Every row comes from one small tree of marks. The marks that hang from a mark follow it in brackets, in the order of their numbers. Every link used is in the known rows. Which tree was each row made from?
Each row is shifted at random along 8 fixed directions that mean nothing.
Known rows:
z783[z272[z87[z657] z629 z882 z974]]: [ -72 -191  -30   77 -242  292 -262 -196 -451  727 -122 -353  446  -17
  144  275 -106 -242  229  -62 -169   54  355 -156   -5  -11 -201  246
  -53   67  112  -36   46   47 -164   81 -253   52  -60   62  171  404
 -128 -417  -50  172   99 -105 -254 -148   77  124  -47  235]
z187[z272[z87 z629[z783]] z974]: [ -81 -243  534  -61  183  -91  -79  -54 -266   43  194  120  -64 -193
  -74  180   88  183   47  -56   77  371  -42  -60  -62 -151 -399  352
  119 -423   70  -12  390   96  210   94 -215  -95  -23   91    1 -193
 -148 -208  -40  -52 -154   63 -132 -257  -80  170  224  268]
z783[z272[z629[z882] z974]]: [ 148  -80   18 -200  138   -1  230  -33 -221  135   21  -90 -142  -68
   -3  117  -12   99  195 -381   58  294   79 -290  -27 -254  278  299
  -94 -121 -180 -376  330 -178 -191  -24   69   12  191   91  123  198
 -407 -107 -209   58 -346  -43  172 -204   78   36 -114  241]
z597[z272[z87 z629[z882[z657]] z974] z783]: [ 188   -7  105   11 -124   70  -74 -132  -23  186  -51  299   91 -215
 -314  123  189  162 -127 -277  -38  366   70   33    0 -261 -504  503
  250 -155   25   38  589   57  119   45 -485  -59  138  168  201  -91
 -144  -28 -373  146 -316 -194 -256 -115 -151    2  248  480]
z187[z272[z882] z629[z980] z974]: [   5 -329 -133  149  -28  386   91 -459   84  266  158 -326  140  -60
  -16  340  230  487 -143  293 -142  -88 -264  153  181   50 -485  504
   49  360   91  145  107  183 -154  439 -211  191 -167  344  -86  198
 -160 -175  -14   62 -150    5 -200 -138   90 -198  146 -118]
z272[z87[z657[z239]] z882 z974[z597]]: [  56   99 -351  239 -329  377 -204 -526  164  328   17 -183  467 -131
 -194  325  139  -70    4  -26 -141   -7 -119  135   79   68 -575  593
  251   58   19  241  290   29   94  415 -359  -17  200  -14  371  170
   26 -294  -93  287   23 -430 -392   -4 -110 -105    1  276]
z272[z629[z783] z974[z597 z657]]: [-128 -236  344  118 -333  187 -135 -312  -48  -52 -162  -91  149  -58
  -57  217 -255  122  -46  121   75  -15  215  -44  142  -97 -329   76
   35   67   87 -104  112  165   18  214  -12   39 -114  -65 -138  -43
   52 -246  116  -42   69  195  -75  129  -59   53  121  178]
z239[z974[z187 z272 z597]]: [-190 -100 -117  -43   37  525 -193 -259  -72  242  -67 -236  200  146
   66   -5 -120 -164 -376 -130 -191   84 -461   94  442   84  -95  236
  166  270 -112    8  -93   66 -226   34  -98  212   98  138    8  335
 -241 -301  -29  -25   91   90  -32  209  103  -22 -132 -209]
z629[z783 z882[z272[z87] z657[z239 z974]] z980]: [ 104  -23  269  290 -188 -165  -90  144 -119 -105 -174 -114  -17   30
 -260  246 -287  151 -178  -32   93  -19  171 -122    7  -67 -366   59
  -68 -157 -170 -442  -48  239  164  418 -106   27 -321   52  -48   95
  -51   -1  287  213  104  204  -97 -171 -340  253  296  -56]
z980[z974[z272[z629]]]: [  98   78 -119 -154   55  234   20 -227 -104  401  149  -20   28 -109
  -53  -15  -56 -123 -154 -158 -155  163   36  115   62  -53  138  280
   19    1  -67  161  179   -1 -111  -32 -159   -8  171  -35   70  305
 -158   36 -258   96  135 -273  -38 -127  -63   56 -215  189]
z272[z87 z882 z974]: [ 134 -192 -304    1 -206  287  -24 -182  -57  500  268 -241  412  157
  -16  214  395  254 -173  121  -50 -191   -1   29  -14   97 -310  333
  376  -30   22  288 -107  -17  -32   93 -439  223 -196 -116  283   -8
  444 -284 -308  197  -82 -375 -107 -275 -196 -336 -109  222]
z239[z882 z974[z187[z272 z597 z629[z980]] z657]]: [ -70 -306 -289 -154   30  429  -55  144 -111  152 -110  -84   65   -5
  132  -31  116   43 -349 -402   21   67 -248   -5  324  259  -51  324
  259  -96   37   89  162   68   34   89   50  647  344  217  114  160
 -291 -339  182  -75   75  -72 -160   64  331    3 -129 -117]
z239[z882 z974[z187 z657]]: [ 306  315 -146  -79 -161   56   70   39  126  108  156 -125   86  -32
  -59 -162  138  348 -369 -375  122  280 -203   16 -150 -201 -154  331
  473 -252 -236  174  175  -87  126   37 -129  319  332   64  345   52
 -231   56 -116   95   79   -9  -38   37    7 -380 -195  203]
z974[z187 z272[z882[z301]] z597[z783] z657[z239]]: [-180  146  106  294 -441  503 -247   64  287  322  111    7  195  212
 -132  -33  -43  329 -536  -75  301  -81  -26  -53  134 -450 -392 -259
  809 -662  -75 -164  168   69  -47  129   89  182 -161 -297   61  -14
  295 -212 -311  -22  255  122  233  -91 -355 -285 -158  401]
z239[z882 z974[z187[z629]]]: [ 121 -127  239   38 -481  112 -271  121 -175   71   93  172  143  256
   45  207  -21  -81 -206  345  -85 -154  239   51 -132  -21  -48 -188
    7  -21   93  265 -277  240  202  -91 -174  170 -381   73  159  -96
  336  -35   71  -82  388  113   20  -73 -102 -158  193 -293]
z974[z187 z597[z783[z272]]]: [ -51  -76  175   72  -25  163 -242 -225 -100   20  218   84   11  164
 -296  -38  -49   58 -221   30  -29   62 -268   67  162 -246 -328   89
  345 -178 -118   32  218  -17 -150   96    1   72 -110 -264   31   90
   82   -7 -373 -117 -112  103  153   14 -242 -260   54  202]
z882[z301[z629 z783]]: [-118   91  -41  105   51  -33   -5   99  159   88  -87   34   48 -228
   95 -139   -8  212   77 -117  189  152  157 -179   49 -194 -207   38
  184 -108   66  -70  139  310  162  450  -11  -60  180   83 -202 -102
   66   98  -35 -101  -40  -13  -98  140   28  229  153   30]
z974[z272[z87 z882]]: [ -81 -233  -97  248 -179  381   78 -270   61  257   32 -334  197   53
  -42  334  145  120  -69   11   85 -226  -13 -101   94   24  -78  152
  169  -44   26 -208  -62 -152 -266  -81 -102   20 -230  132  -41   77
   99 -173 -181   96 -207   74  102 -165 -212 -198 -110   25]
z882[z272[z87 z974[z187]] z301[z629 z783] z657]: [ 255 -113  391   60  144   37  -28 -115   21  305   80  -15  252 -261
 -167  395   -6  179 -106 -289  -61  437 -176 -389   43 -569 -534  446
  327 -414  105   25  484  231  367  499 -561  -69  208    3  181   55
  209   -4 -215 -309 -249 -104 -278  -68 -190  291  183  506]
z974[z187[z597] z272[z629]]: [  10  -48  264 -131  -82  269  -77  -24 -127  273  306  193  -65   15
 -149  116   14  -60 -298 -214   43  -22  -51  -46   53 -387   74 -184
  281 -530  -27  174  261  -27  159 -183   14   96  -48 -391  160   71
  177  -73 -319 -155  267 -128  128 -262 -209  -76 -165  306]
z657[z974[z597[z272[z629[z783] z882[z301]]]]]: [  90 -364   36   97  130  281  117  -15  -54 -211  101  148  -12  -54
 -420  190  297  229   26 -243   81  129 -146 -182  283 -132  -99  351
  261 -420   94 -338  517    3   69  265 -125  104   77   79   74 -396
  227 -216 -211  -20 -544 -197   11 -143 -271   75   97  171]
z301[z783 z882[z657]]: [  -3 -124  440  540  -39    1   54 -120  367 -415 -404   31  -52 -231
 -243  369 -138 -105  292 -116   36  -86  139 -245 -122  -64  -85  231
 -349   94   17 -268  336  -14  129  370  108 -281   98  197 -312 -141
  -43  112  159 -109 -268  148    7  297  -96   83  459 -160]
z980[z657 z882 z974[z187 z272[z87[z629[z783]]]]]: [ -66 -347  134  410 -441  338  -69 -346  119  -81  -60   42  371 -181
 -215  255 -295  -81 -127  -87  158 -195  371  -87  171  190 -247  283
   51   67   72  -56  302  107   15 -126 -136  106  -33  275 -377  -16
   91   49   60  144  -66 -215  -85  -15  -32  -13  100  -88]
z272[z87[z657] z629[z783] z882]: [-192 -187 -345  216 -164  176   98 -137   50  163 -141 -425  214 -343
   25  106   95  376  144 -348  404  -70  387 -298  164  140 -289  258
  189 -162  -12 -443  213   43 -130  179   -2  111   97  147 -237  -34
 -198 -253  162  113 -258  -73 -181  -20  -80  117    7  149]
z657[z239 z974[z187[z629[z783 z882]] z272]]: [  35  171  399 -134   61  496 -427   98 -516  -24 -115  349 -176   84
  -91  231 -168 -273   -4   49 -215  340  -91 -184   54 -115   -1  175
 -215 -273   47  -13  -26  178   69  183 -183 -325   20   40  166  439
 -219 -316  151 -216  321  174 -180   94 -229  686   49 -240]
z657[z974[z272 z597]]: [ -16 -155  -65   18  109  121  -50   78   76  -73   68  124   30   -5
 -116 -212   82  109 -303 -253   23   -7 -367   89  330   -9 -168  187
  351  -27  -18  -63  212  126   96   67    1  227  161  183  -40 -353
   60 -177 -182   25 -192  -78   -1   65   51  -76  -63  -68]
z597[z783[z272[z87[z629] z882]]]: [  25 -277  245  301 -111   19   -9 -214  -75 -213   14   88   39  -17
 -350  341   84 -127  392  120   15  -83  187 -109  -82 -115 -173  183
   22 -169  244 -158  456 -108  -50   16  -34 -212 -264   70  -22  -81
  159  148 -341   -7 -467  133   80 -194 -350  -59  366  114]
z187[z272[z882[z301]] z597 z629[z783] z974[z657]]: [-107 -339   51  218 -150  642  -95 -425   26  414  -52 -213  201   43
  -14  373  -23  177   73  304  -49 -145  -73 -123  167  -60 -145  536
  113 -129  321  247  396  260  -55  670  133  350   40   41   26  399
  -66 -276  100   10   98 -182  -47 -117  -59   57 -210  274]
z629[z783[z272] z882 z980]: [  -8  -23  -27  265 -152  -19   72  -45  -41 -180 -208   44 -194   94
 -278   15 -280  -71   82 -193  137  -52  167  -32  -37  -40  145  158
 -156  128 -215 -398  154  -37 -131  187  426   30 -144 -196 -104  239
 -288  187   87  291  -20   45  176  -70 -221  -48  267 -156]
z783[z272[z882[z301] z974[z187 z597]]]: [ -41   16  -73  274 -237  512 -146 -482   56  414  -22   12  368   55
 -210  141 -197 -238  110  -34 -210   78 -176 -119  190 -276  -77  485
   54  178  -33  -36  397   66  -70  379  -32  -68   68  -69  259  511
 -140 -154 -196  187   21 -231  -52  107   26  -83  -55  198]
z272[z87[z629 z657[z974]]]: [  16  -96 -203   27 -100    0   93   41   66   98 -122  -60  258 -260
   60   88   34  -87  264 -453   29  -38  116 -169  129   22  -87  185
  156   -7  185   70  384  170   51  124   83  122  261   44   54   64
 -177  -48   23  105 -138 -335 -339  -61   -3  162  -37  128]
z980[z882[z657[z239]] z974]: [ 188   -1 -147   54 -157  137   59 -203  119  123   42 -316  191  -73
  -67  220 -117   61 -193  119  -73  -48  213   53   35  272 -107  261
 -184   -6 -153   80  -51   37  -24  202 -334  184  121  249  -85  155
   63   28   52  169   51 -195    7  -85   26   53 -159   51]
z239[z882[z272 z301[z629]] z974[z187]]: [ 253  179    5   83    6   49    5  -40  -27   79   66  119   86 -149
 -102   14  -77  -62    6 -227  -26  455 -132 -234  -26 -429  -23  412
  116 -229  -69  -86  368  200  348  336 -241 -102  304  317  379  228
 -301  153  -19  -37   19  -19 -151    9   33  167   55   21]
z882[z301[z629[z980]] z657[z239]]: [ 200  176  102 -156  140  -18  131  104  -65  143 -119 -266  -91 -258
  -45  233 -153   47  109 -235    1  398  105 -296  -91 -306  -12   16
  -55 -494  -37 -233  133   43   91  459   16 -223  313 -119  167  389
 -268  181   83 -190   52   78 -179  -29 -149  653  -42  295]
z301[z783 z882[z272[z87 z629[z980[z974[z657]]]]]]: [ 177  -75  223  247   91 -122  215  -93  103   82  202 -142  -16 -123
 -246  301   29  223   27 -378  160   72  220 -181 -288 -310  -96  212
  212 -466 -152 -118  414 -158  -33  262   81  -16  -32 -309   19  110
   15  174 -212   75 -147 -116   79 -357 -376 -318   68  459]
z301[z629[z882[z272]] z783]: [-126  212  -27   21  128 -140 -119   70  -81  244  -49  -96    3 -197
  214 -296  -75  325  -58  -74  215  264   94  -83  -44 -281 -442  134
  120    1 -262 -115  -90  362  197  479 -271    0  172  405 -167   53
 -346  -16  -46  -44  172  199 -161  148  252  154  189  -92]
z239[z882[z301[z629]] z974]: [ 206 -131 -479   33  -84  260  112  -48   26  140  -40  -96  172  -17
    2  100  246  -42   16  -65  -79   69    2  -65  177  136  129  419
   59   60   69   74   67  145   85  334 -188  202  276  264  218   83
   83   12  -27  -16 -139 -270 -125    1  -56   84  -34 -203]
z187[z629[z272 z882]]: [ -50  165 -172 -236  133  -73  -12  165 -131   66 -153  141 -152 -185
  240 -297 -114  334  -33 -174  196  392 -106  -84   -9 -152 -148  133
  -15  -56 -243 -302   63  154   80   28   94   31  262  566   53  120
 -725  -47  151   37  103  101 -143  144  449  181   11  -64]
z980[z301 z974[z272]]: [-262 -136 -210 -177   34  186 -271  318 -341  299  -62  334  156   55
  154 -429  -84 -216 -404 -124  -52   73  229  196  324  361   63  -69
  174   41   93    5 -127  145   91 -218  -92  290   64  189 -140 -168
  289 -330   16   44  254 -296  -51  -33  339  247  -64 -166]
z974[z187 z597[z272[z87 z629[z783 z882[z301]]]]]: [-318 -303  373  299 -440  461 -170 -354  -13  -33 -116  449  204  -61
 -357  527  -99 -175   19  -37   73   85  132  -99  321 -235 -209   63
   -1 -175   12 -318  344   73   58   80  -82 -164 -287 -102   53   70
   69 -213   34  -85    2  -30 -132  -19 -267   77  355  146]
z87[z657[z239[z974[z187]]]]: [ -30  211 -145   66 -239   66 -237  311  174  193 -129  -73  172   97
  157  -60  -69 -133 -314 -264    8  -63   99   85   96   85  -81 -184
  302  -36  -18   80  -11  193   76   42  -23  297   75 -120   51  -20
   70 -180  153  125  306 -220  -94  -66  -56  -16   17  -36]
z657[z239 z974[z187 z597[z272[z87]]]]: [  88 -161   41  343 -345  520 -124 -409  358  -59  185  282  221  160
 -527  567  314 -216 -254   51 -305 -311 -313  236  433   92 -242  244
  281   -4  115  239  327   21  -71  224 -340   46 -239 -261  166    9
  517 -157 -321   26 -223 -392 -115 -188 -634 -286   49  133]
z980[z301 z657 z974[z187[z597]]]: [-123  -56  159  311 -366   54 -120 -438   73 -224  -50   40  205 -248
 -282   98 -305  234 -229  208   90 -180  287   55  202  179 -250  106
   66  317   55 -166  188   34  -31  143   -3  105 -104  304 -356  -75
  155   82  204  125  -87 -145  -34  100  191  -93  -25   49]
z882[z301 z657[z239 z974[z272[z87]]]]: [  23  -70 -326   70   30  285 -146  376  180  381 -149  143  308 -119
  -33  -76  185  -41 -399 -389  -98   65 -136  -15  560  219 -259  203
  339 -209  183  -36  243  307  294  242 -360  319  308  202   23 -141
  366 -322   31  -53  -65 -361 -357   18  -45  404  -75   71]
z629[z783 z882[z272]]: [ 103 -205  186   92   75  180  -46  -87 -385  -79  -63   40 -138  245
 -198  357 -112 -179  123  120  -54   75  -20 -194  -32 -120  141  192
 -257 -178  -96 -241  -34  -55  -32  132  -81  -37 -157  -63  142  260
   -8 -119  102  -72    8   44  135 -193 -303  178  114 -119]
z657[z239[z882] z974[z272]]: [ 313  240 -192  192  -94  180   60   59  187  -91   90  130 -145  -17
 -253  -20  160  -37 -138 -258  -68  -14 -160  -20   60  -28   63  318
  109 -231  -38  -14  274   36   79  173  -84  -46  243  143  153  -18
   -4    2 -202  202 -109 -154   57  -90 -295   -3 -178  -90]
z657[z974[z187 z272[z629] z597]]: [ 105  -60  460   15 -102  167  -31 -164  -40  -48  307  165  -37  -40
 -301  194  -24  175 -221 -136   23   77 -228  -72   91 -469 -179   -7
  306 -316  -92  -58  287   40   83  -17  -60  -77 -116 -127   93 -135
   74  -49 -300 -129  -43   88   80 -105 -262 -134  -46  179]
z629[z882[z272 z301 z657] z980]: [ 262  -97  131  354 -185  -84  285 -185  199 -103  -97  -68   34 -104
 -377  517 -171  291 -122  -60   39   96  -82 -120   43 -422 -209  128
 -107   45 -142 -480  264   15  178  326  -77   35 -172  167  129   94
   -6  244  168   67 -157   92  -36 -193 -127  -72  326   76]
z783[z882[z657[z974]]]: [ 203  -81 -121  102    0    4   45  322   68   70 -102  -56  187 -156
    5 -225   88  121  -91 -266   52 -108  111  -72  119  135  -70  193
  108   12 -100  -74   68  122  131  231 -148  252  189  173   19 -135
   25 -142   15   61 -101 -219 -164  172  148   45  -95 -153]

Which tree is each row?
[-201 -420   71  111 -219  524 -254 -424  -71  176  212  259  158   69
 -245  418  194  117 -205  199   61  -87 -240  115  386   25 -500  291
  302  -98  -98  125   61  153   45  165 -287  241 -193 -105   69   80
  201 -333  -44 -249   42 -148 -172  -51 -216 -147  197  -28]
z974[z187[z272[z87] z629[z783 z882]] z597]
[ 293 -279   11  131  -77   49  258 -379 -120  138   91 -483  170 -197
 -153  521   71  173   75  -34  -94   76  -80 -250  108 -189 -317  358
 -166 -164  -27 -149  108  -24   22  226 -456   69   74  412  150  290
  -87   10  -63 -124 -278  205 -178 -128  -97   44   -2  127]
z239[z882[z272[z87[z629]] z657]]
[-164 -321   55  188 -279  142 -212 -118 -298  305   25   43   92  -40
 -210  350   12  -57  -96  -69  123 -158  198  145   78   28 -409   59
  180 -225  -38   70  151  144  209  178  -61  355 -181 -287  120   32
  135 -240  117  203  297 -298 -217 -381 -187  -53  246  126]
z187[z272[z87[z657] z629[z783 z882 z980]] z597]
[ 365   20  192  122  -49  -68  -83 -225 -226 -166  -12  -95   35 -110
 -286  400 -142 -200  133   55 -103  289   33   52 -362    5 -386  289
  -26 -306  -48    7  181 -118  169   83 -197 -249  107  220  255  170
 -279  296   36  134   -7  -30 -239 -188 -182  189  154   28]
z301[z629[z272[z87] z980[z657[z239[z974]] z882]]]
[-152  -45  169    0  -89  468 -351   67 -146  128  -30  159  124  233
  -74  114   -3 -304 -242  -22 -283  -13 -199   56  354   56 -106  -53
   84 -119   15   52  -52  162 -109  179 -207   39  -94  -94   96  190
   79 -424  -80  -26  177  -76 -110   21 -162  185  -67  -34]
z657[z239 z974[z187 z597[z272]]]
[-181  -49  -12  266 -231   58  -63  198 -158 -111 -414  179  -69  130
  -60  -36 -406   70 -118  -62  166   94   75  -80   63  -89 -105  -77
 -147   83 -207 -585  -84  225   53  224  336   14 -269   74  -41  172
 -239  -10  380  341  283   49   -2    1  -36  162  391 -308]
z629[z272 z783 z882[z301] z980]
[-251  -16  178  280 -141 -161 -175  195 -258   -1  -96  292  161 -180
   -7 -257 -171 -233  323 -107  139  -15  590  -83   16   54 -212 -168
    2 -114  106 -188  142  134  167   72   68  -71 -107  106 -221  -72
  183  -92  -18  102   53   63  -63   62  220  136  267 -194]
z980[z301[z783[z272[z87[z629]] z882]]]
[ 352   95  178   13    1  275  -34 -118 -132   10  218  163  -17 -189
 -427  423  250  149 -121 -318  -12  275 -141 -153   21 -173 -248  353
  262 -515  -83 -105  425 -219   64  -50 -393 -141  220   43  234   54
  -20 -109 -176 -157 -249 -203 -203 -205 -377  136 -143  252]
z980[z657[z239 z974[z187 z272[z87 z629[z882]]]]]
[ 215  325  -68   81  -39  -49  309   -1  366 -333  -57  -75  -10 -362
 -126  -66   31  587 -171 -592  333  547 -261 -269  -16 -342 -113  492
  365 -229 -166 -398  553 -118  158  183   54   91  501  444  194 -102
 -490  147  113   89 -390  189  -35  187  181 -171  -41  217]
z239[z882[z301] z974[z187 z657]]
[ -79 -190  411  205  -57  114  -85  -49  -51 -170 -377 -110   66 -144
  156   88 -256    1  150  -87  106  110   71 -182 -104 -181 -286  187
    4   15  -68 -268   74   88  -29  398   55 -130  100  263  -94  -31
 -293 -190  -40  -38  -70  198  -37  316  170   89  194 -125]
z301[z629[z272[z974[z597 z657]]] z783[z882]]
[-211   -2   56  236 -240  322 -313   90 -112  368 -263   -4  322 -192
  119  263  -51 -231   77  -99   83  165  280 -136   33 -113 -276   17
  151 -303  217 -210   81  157  227  164 -209 -196   63  258  130   16
   29 -298  107  -33  197   13 -342  -37   -6  462  178   46]
z974[z272[z87[z657[z239]] z882[z301[z629]]]]
[  90  -98  437   -1  105  -65 -144  248 -158  268   14 -104  104   32
   77  -13 -205   84 -229 -233   35  132  -36 -309 -114 -450  -88   51
  119 -388 -194  -78  136  140  316  265  -88  148   99   18  216  104
  -97 -218  -16  -32  191  -13   -4  -81  178   33  -19  300]
z301[z882[z272[z974[z187[z597]]] z657]]
[ 222 -306  -97  394 -139  361    8 -458  211 -209  -96  147  156 -166
 -437  369  -43 -126 -144  -86 -157  -95  -59  143   74  214 -419  549
  -19  260   -5  196  408   40   73  293 -235   44  148  117 -224   25
  126  261 -107   -1 -158 -491 -220   64 -183  -84  353 -219]
z301[z629[z272 z980[z657 z882 z974[z187]]] z783]
[-174 -171   74   15  -95  214   51   -6 -472  209 -262 -117   -8  -98
  -43  407  -92  -78  207 -483   58  239  409 -294  -37  -83  -30  -53
 -103 -291    7 -443  106 -200 -384  -74  159  -30  -32 -102  -25  322
 -317 -249  100  120  -83    3  -51 -259  -74  248   44  181]
z597[z272[z87[z657] z629[z882 z980[z301[z783]]]]]
[ 161  -26   41  -56 -129  196  -66 -194 -462   35  191   65   55  161
 -219   75 -246  126 -319    5 -117  162 -175   -5  -82 -160 -329   96
   88 -190 -184   81   35  -41   92   18    6  125 -116 -109  300  323
   27  -95  -19  347  257 -196   51 -262  121 -146  -94   68]
z629[z272[z974[z187[z597]]] z980[z301 z882]]
[ 185  -61    2  372 -240  314  170 -496  399    2  115 -145  219 -192
 -383  469  346  391 -216 -103  135  -19 -249  129   19 -163 -453  468
  489 -110   73  -27  414 -319   45  -18 -309   58    3  198  143 -206
  197    5 -282   11 -415   63 -112 -115 -281 -488   53  340]
z974[z272[z87 z882] z657]
[-131 -345  487  393 -311  120 -122 -381  121  -37 -122  393  173 -197
 -203  563  -48 -373  261  151 -142  -73  154   49  105    6 -284  235
 -155  260  287  -29  426  137  214  -57 -319 -281 -248  188  -30 -153
  123 -160   40   67 -164  -88 -229 -113  -41   48  429   26]
z187[z272[z87 z629 z974]]
[ 171 -311 -226    4  -61  457  -85  -15 -220  411 -118 -105  419  -35
   34  217   12 -170   89   85 -220   21  146 -204  231  169 -101  309
 -140  -45  142  235  -32  304  178  399 -372  221  278  231   96  263
  200 -183  113 -174   96 -330 -321   64   97  488 -182 -102]
z980[z882[z301[z629] z657[z974]]]
[  15   16   21 -135  112  176   29  173  158 -139 -200   85   56  -47
   33  -33    1  -96 -143 -507   36  250 -216  -85  103   53  159  227
  253  -82   33  -47  352 -137   43 -124  106  207  347   36  102   -3
 -281 -100  103 -137 -120  -55  -61  149  118   45  -59   89]
z239[z974[z187 z657]]
[  60  -95   48  152 -258  326 -116 -444 -217  216   55   45  171  101
 -285  431  220  -28   60  263 -238   32   17  170   47 -160 -429  250
   65   82  110  264  107   33 -219  113 -457  -92 -283   27  201  358
   83   25 -400  123 -127  -18 -203 -224 -413 -165  245  155]
z597[z272[z87[z629[z882]]] z783]
[ 114 -122  251 -281  -41 -114   56   66 -261  156  159   33  129  -12
   91  202   27  -92  217 -132  -31  138  147 -197 -221 -242  -17   17
  106 -327  136  210  146   25  126  -98  -79  -94  -39 -215  299   60
   66  -43 -228   41    4 -147  -89 -285  -89  110   14  321]
z272[z87[z629] z974]
